Here is a tiny trained network, its code and every weight. The questions are about switching its units off for an input and a class, where a switched-off unit gives its printed mean instead of its output.

import numpy as np


def w(rows, s, z=0):
    codes = np.array(rows[::2]) - 128.0
    scale = np.full(codes.shape[1], s)
    scale[-1] = z or s
    return codes * scale


def f(y):
    return y / 2 * (1 + np.tanh(0.7978845608 * (y + 0.044715 * y**3)))


def log_softmax(a):
    a = a - a.max(-1, keepdims=True)
    return a - np.log(np.exp(a).sum(-1, keepdims=True))


def net(x, mask):
    res = np.array(x, float).reshape(1, 3) / 4 @ E
    y = f(res @ A[0][:, :-1].T + A[0][:, -1])
    res = res + np.where(mask, y, B[0][:, -1]) @ B[0][:, :-1]
    return log_softmax(res[-1] @ U[:, :-1].T + U[:, -1])


A, B = {}, {}
E = w([
[71,36,152,17,205,55,52],'x0',
[91,19,69,170,106,161,36],'x1',
[63,139,171,51,48,173,2],'x2',
],0.0094)
A[0] = w([
[173,126,224,122,74,163,87,167],'n0',
[218,109,102,128,145,132,180,141],'n1',
[194,58,91,156,167,137,151,67],'n2',
[109,103,94,153,88,116,80,192],'n3',
[159,137,136,159,36,110,169,100],'n4',
[135,131,117,155,78,156,171,73],'n5',
[129,131,106,164,95,207,157,68],'n6',
[169,85,193,135,219,48,116,98],'n7',
[141,181,138,182,143,159,94,73],'n8',
[157,208,154,75,157,118,137,64],'n9',
[143,161,149,118,134,85,157,166],'n10',
[76,115,117,101,172,88,131,89],'n11',
[125,96,176,114,142,74,109,83],'n12',
[150,138,86,188,197,72,150,108],'n13',
[55,77,189,120,133,101,126,99],'n14',
[157,120,127,165,93,184,176,72],'n15',
[93,166,120,80,114,140,153,253],'n16',
[140,192,135,155,109,158,132,89],'n17',
[99,74,9,150,92,130,127,220],'n18',
[116,150,160,74,39,122,90,213],'n19',
],0.012,0.0014)
B[0] = w([
[75,50,104,106,90,144,122,214],'n0',
[106,74,73,151,80,99,98,234],'n1',
[65,90,178,190,153,92,122,215],'n2',
[100,201,177,178,163,125,99,203],'n3',
[158,91,105,112,91,125,148,223],'n4',
[142,149,79,124,149,163,217,207],'n5',
[197,123,146,111,106,151,118,224],'n6',
[158,98,134,85,97,174,190,227],'n7',
[134,130,78,100,112,115,101,182],'n8',
[117,249,163,130,174,59,2,208],'n9',
[82,167,160,191,171,73,35,187],'n10',
[192,145,67,98,120,184,149,193],'n11',
[225,115,89,107,104,185,108,189],'n12',
[35,47,178,176,74,189,201,245],'n13',
[166,124,94,103,116,109,114,208],'n14',
[170,82,78,81,128,126,102,227],'n15',
[33,193,134,140,89,119,71,172],'n16',
[127,121,83,99,158,168,89,214],'n17',
[158,233,163,154,182,69,26,226],'n18',
[30,61,145,123,89,83,193,255],'n19',
],0.007,0.0095)
U = w([
[1,16,147,144,56,110,176,170],'0',
[235,71,51,30,81,146,156,2],'1',
[101,169,161,183,171,59,85,182],'2',
],0.0074,0.00079)

Each question gives the input, the list of numbers given to net, and the class t.
The units are the neurons (one row each of A and B). Each row of codes is followed by its name. A weight is (code - 128) times the scale printed after its matrix; where a second scale follows, it is the last column's (A, B and U).
mask holds one flag per neuron, in row order. A switched-off neuron (its flag False) gives its mean, the last column of its row in B, instead of its output. The means were averaged over made-up inputs and are rounded, as every weight is.
A unit's drop is (log p(t) with every unit on - log p(t) with that unit switched off) / (log p(t) with every unit on - log p(t) with every unit switched off).
The circuit of an input: a set's keep is (log p(t) with only the set's units on - log p(t) with every unit switched off) / (log p(t) with every unit on - log p(t) with every unit switched off). Starting from the 12 units with the biggest drops (on a tie, the unit counted first), units are removed one at a time, each time the one whose removal leaves the highest keep (on an exact tie, the one counted first), for as long as the keep stays at least 0.8.
units of the circuit, in order: the units of the circuit, biggest drop first
unit that matters most: the unit with the biggest drop
k most important neurons: the k neurons with the biggest drops, biggest first
drop when u is switched off: that unit's drop, to one decimal
input [-5,-7,4], class 2: units of the circuit, in order : [n9]
input [5,8,-1], class 2: 2 most important neurons : [n18; n3]
input [-2,-7,4], class 2: 2 most important neurons : [n9; n13]
input [5,5,-3], class 1: 2 most important neurons : [n7; n11]
input [7,-6,0], class 1: 3 most important neurons : [n7; n12; n11]
input [0,-2,1], class 2: units of the circuit, in order : [n13; n7]
input [7,-3,6], class 1: 4 most important neurons : [n12; n11; n13; n14]
input [0,8,-7], class 2: 2 most important neurons : [n18; n19]
input [2,-1,-1], class 1: 4 most important neurons : [n19; n13; n2; n18]
input [-6,7,3], class 2: 3 most important neurons : [n18; n3; n7]
input [-5,-3,-6], class 0: 2 most important neurons : [n13; n2]
input [-1,8,6], class 2: 3 most important neurons : [n18; n3; n13]
input [-3,-4,-5], class 0: 3 most important neurons : [n13; n18; n1]
input [3,-1,-2], class 1: unit that matters most : n19
input [-5,-5,-8], class 0: drop when n13 is switched off : 1.3
input [3,-8,5], class 2: drop when n9 is switched off : 1.8
input [8,6,2], class 1: drop when n1 is switched off : 0.0
